Below are the code and all the weights of a small trained network. Each question names an input and a class and asks about switching units off, where a switched-off unit gives its printed mean instead of its output.

import numpy as np


def w(rows, s, z=0):
    codes = np.array(rows[::2]) - 128.0
    scale = np.full(codes.shape[1], s)
    scale[-1] = z or s
    return codes * scale


def f(y):
    return np.maximum(y, 0)


def log_softmax(a):
    a = a - a.max(-1, keepdims=True)
    return a - np.log(np.exp(a).sum(-1, keepdims=True))


def net(x, mask):
    res = np.array(x, float).reshape(1, 6) / 4 @ E
    y = f(res @ A[0][:, :-1].T + A[0][:, -1])
    res = res + np.where(mask, y, B[0][:, -1]) @ B[0][:, :-1]
    return log_softmax(res[-1] @ U[:, :-1].T + U[:, -1])


A, B = {}, {}
E = w([
[133,147,204,134,143,135,45,211,50,194,73,137],'x0',
[159,185,121,60,82,188,168,122,110,147,166,223],'x1',
[162,114,133,133,130,142,120,143,122,136,170,98],'x2',
[178,80,147,185,42,65,140,184,141,104,125,188],'x3',
[183,70,111,90,205,79,47,76,57,73,154,185],'x4',
[174,169,1,180,159,111,185,131,80,167,99,130],'x5',
],0.0085)
A[0] = w([
[110,127,142,185,39,126,91,112,126,74,79,189,254],'neuron 1',
[115,111,65,149,120,89,194,61,204,14,179,133,124],'neuron 2',
[140,105,138,200,41,105,166,201,152,130,116,173,68],'neuron 3',
[168,50,92,185,74,62,141,190,91,108,143,152,156],'neuron 4',
[77,184,106,84,204,197,82,78,85,176,144,55,65],'neuron 5',
[107,122,106,75,178,162,82,93,105,169,76,79,190],'neuron 6',
[87,153,168,206,88,128,171,184,162,171,84,21,104],'neuron 7',
[92,203,131,47,221,148,175,131,100,179,134,56,56],'neuron 8',
[135,75,100,89,149,95,92,102,60,105,134,159,46],'neuron 9',
[129,87,118,95,138,60,123,43,93,103,155,137,55],'neuron 10',
[175,72,91,136,184,80,61,103,40,52,114,132,118],'neuron 11',
[200,66,120,169,104,51,150,189,92,77,142,202,47],'neuron 12',
[115,64,138,209,197,49,95,90,135,115,54,43,68],'neuron 13',
[161,103,128,97,150,93,89,62,63,81,124,159,44],'neuron 14',
[130,96,45,101,107,104,184,42,203,99,210,124,90],'neuron 15',
[174,136,47,171,187,126,151,117,97,216,78,147,87],'neuron 16',
[131,132,163,139,170,116,112,218,24,229,52,166,185],'neuron 17',
[47,130,172,68,176,108,156,87,171,99,27,163,213],'neuron 18',
[126,141,146,76,94,195,155,106,139,113,171,236,225],'neuron 19',
[86,100,77,69,214,185,143,41,124,139,133,75,96],'neuron 20',
[35,78,85,247,181,75,97,122,160,51,126,83,192],'neuron 21',
[82,84,204,92,141,128,38,119,165,37,176,165,186],'neuron 22',
[148,186,92,106,100,159,147,103,63,163,191,236,149],'neuron 23',
[174,170,2,197,183,78,157,140,30,199,86,158,73],'neuron 24',
[111,182,114,148,73,226,210,202,182,127,100,90,95],'neuron 25',
[200,86,94,90,223,101,80,88,60,82,128,193,59],'neuron 26',
[159,112,23,135,150,95,191,119,120,132,123,115,127],'neuron 27',
[106,158,170,138,128,176,29,191,7,180,90,148,117],'neuron 28',
],0.0063,0.0047)
B[0] = w([
[216,98,60,94,145,65,155,160,155,97,131,73,215],'neuron 1',
[95,96,177,202,72,133,127,89,69,50,55,68,240],'neuron 2',
[194,166,88,66,113,59,54,72,202,114,105,164,188],'neuron 3',
[199,125,165,96,126,56,78,96,113,131,74,151,201],'neuron 4',
[212,188,158,104,136,42,46,66,203,78,77,147,208],'neuron 5',
[207,132,141,139,118,33,122,118,130,113,140,138,208],'neuron 6',
[61,196,52,125,150,129,133,172,126,170,228,178,226],'neuron 7',
[194,162,124,125,117,53,72,110,186,100,115,151,195],'neuron 8',
[42,158,73,131,69,87,93,170,161,132,168,154,175],'neuron 9',
[45,152,107,166,93,124,125,155,142,122,148,118,179],'neuron 10',
[82,170,48,123,128,150,164,180,117,170,177,141,219],'neuron 11',
[190,200,112,60,76,63,63,131,181,111,88,127,190],'neuron 12',
[162,156,185,184,214,162,144,211,102,105,152,254,198],'neuron 13',
[58,186,81,150,73,141,108,176,174,161,172,140,183],'neuron 14',
[69,122,151,185,89,157,113,76,84,26,81,83,233],'neuron 15',
[132,39,153,39,122,182,122,153,208,167,127,101,194],'neuron 16',
[111,99,130,195,74,142,165,27,42,36,82,85,246],'neuron 17',
[184,117,120,53,139,91,164,152,132,160,169,26,206],'neuron 18',
[178,109,158,138,214,127,213,149,78,143,159,178,249],'neuron 19',
[187,170,158,109,97,83,53,136,131,92,91,119,216],'neuron 20',
[171,137,198,131,212,135,206,141,52,141,173,212,224],'neuron 21',
[99,68,112,35,130,164,150,185,161,195,132,61,254],'neuron 22',
[158,115,183,164,226,140,179,190,64,95,155,209,215],'neuron 23',
[113,26,190,70,109,216,137,165,214,213,146,62,224],'neuron 24',
[58,195,82,137,107,62,123,161,103,152,205,139,226],'neuron 25',
[49,213,54,144,66,92,152,176,137,170,141,148,220],'neuron 26',
[128,54,165,88,100,161,130,175,130,174,125,80,196],'neuron 27',
[50,84,113,206,85,143,139,107,87,46,68,49,230],'neuron 28',
],0.006,0.0086)
U = w([
[2,243,40,160,56,113,116,147,178,167,169,175,7],'0',
[227,181,147,98,86,51,42,83,217,94,55,149,29],'1',
[65,92,144,211,70,162,130,57,73,51,50,74,90],'2',
[170,143,200,160,239,158,175,151,76,131,160,229,68],'3',
[91,22,196,45,88,198,110,141,237,212,141,61,98],'4',
[165,130,102,110,139,95,152,120,96,130,137,77,255],'5',
],0.0077,0.0046)

Each question gives the input, the list of numbers given to net, and the class t.
The units are the neurons (one row each of A and B). Each row of codes is followed by its name. A weight is (code - 128) times the scale printed after its matrix; where a second scale follows, it is the last column's (A, B and U).
mask holds one flag per neuron, in row order. A switched-off neuron (its flag False) gives its mean, the last column of its row in B, instead of its output. The means were averaged over made-up inputs and are rounded, as every weight is.
A unit's drop is (log p(t) with every unit on - log p(t) with that unit switched off) / (log p(t) with every unit on - log p(t) with every unit switched off).
The circuit of an input: a set's keep is (log p(t) with only the set's units on - log p(t) with every unit switched off) / (log p(t) with every unit on - log p(t) with every unit switched off). Starting from the 12 units with the biggest drops (on a tie, the unit counted first), units are removed one at a time, each time the one whose removal leaves the highest keep (on an exact tie, the one counted first), for as long as the keep stays at least 0.8.
units of the circuit, in order: the units of the circuit, biggest drop first
top k neurons: the k neurons with the biggest drops, biggest first
drop when u is switched off: that unit's drop, to one decimal
input [-1,0,0,-8,6,-5], class 1: units of the circuit, in order	(neuron 5)
input [2,-7,4,8,8,2], class 0: top 2 neurons	(neuron 11; neuron 26)
input [1,6,1,3,8,-6], class 0: units of the circuit, in order	(neuron 26; neuron 14)
input [1,-1,0,5,-2,-2], class 1: units of the circuit, in order	(neuron 3; neuron 4)
input [-5,-7,4,1,-6,-5], class 3: units of the circuit, in order	(neuron 21; neuron 13)
input [-6,-7,-4,-2,1,0], class 3: top 2 neurons	(neuron 21; neuron 13)
input [-1,7,2,-8,-5,8], class 1: top 4 neurons	(neuron 5; neuron 8; neuron 20; neuron 22)
input [7,-4,-6,-6,-1,7], class 2: top 2 neurons	(neuron 17; neuron 28)
input [-5,-4,-4,0,-4,3], class 2: top 3 neurons	(neuron 2; neuron 15; neuron 19)
input [-1,-4,3,-6,-4,1], class 1: units of the circuit, in order	(neuron 5; neuron 8)
input [-6,3,-7,1,-6,-4], class 5: top 3 neurons	(neuron 18; neuron 26; neuron 19)
input [-8,-4,-3,1,-1,8], class 2: top 2 neurons	(neuron 2; neuron 15)
input [-6,4,-7,-7,1,3], class 1: units of the circuit, in order	(neuron 20; neuron 5)
input [0,8,3,-4,1,6], class 3: top neuron	(neuron 23)
input [7,-3,1,-8,-7,-2], class 1: top 2 neurons	(neuron 5; neuron 8)
input [1,-7,-5,-3,4,-6], class 3: top 3 neurons	(neuron 13; neuron 21; neuron 24)
input [-8,3,-4,-7,2,-5], class 2: top 2 neurons	(neuron 15; neuron 2)
input [5,3,-5,0,-5,7], class 4: top 2 neurons	(neuron 24; neuron 16)
input [8,-1,4,0,4,1], class 2: top 2 neurons	(neuron 17; neuron 28)
input [6,-8,-3,-4,6,6], class 3: units of the circuit, in order	(neuron 13)
input [-7,2,-3,-5,6,-2], class 2: top 3 neurons	(neuron 2; neuron 15; neuron 7)
input [6,-4,-1,5,7,-7], class 0: drop when neuron 11 is switched off	0.3
input [1,8,-2,4,-7,2], class 3: drop when neuron 19 is switched off	0.7
input [5,-8,-6,-4,8,3], class 0: drop when neuron 9 is switched off	0.2
input [-5,-1,-2,-6,-4,-1], class 1: drop when neuron 28 is switched off	0.1
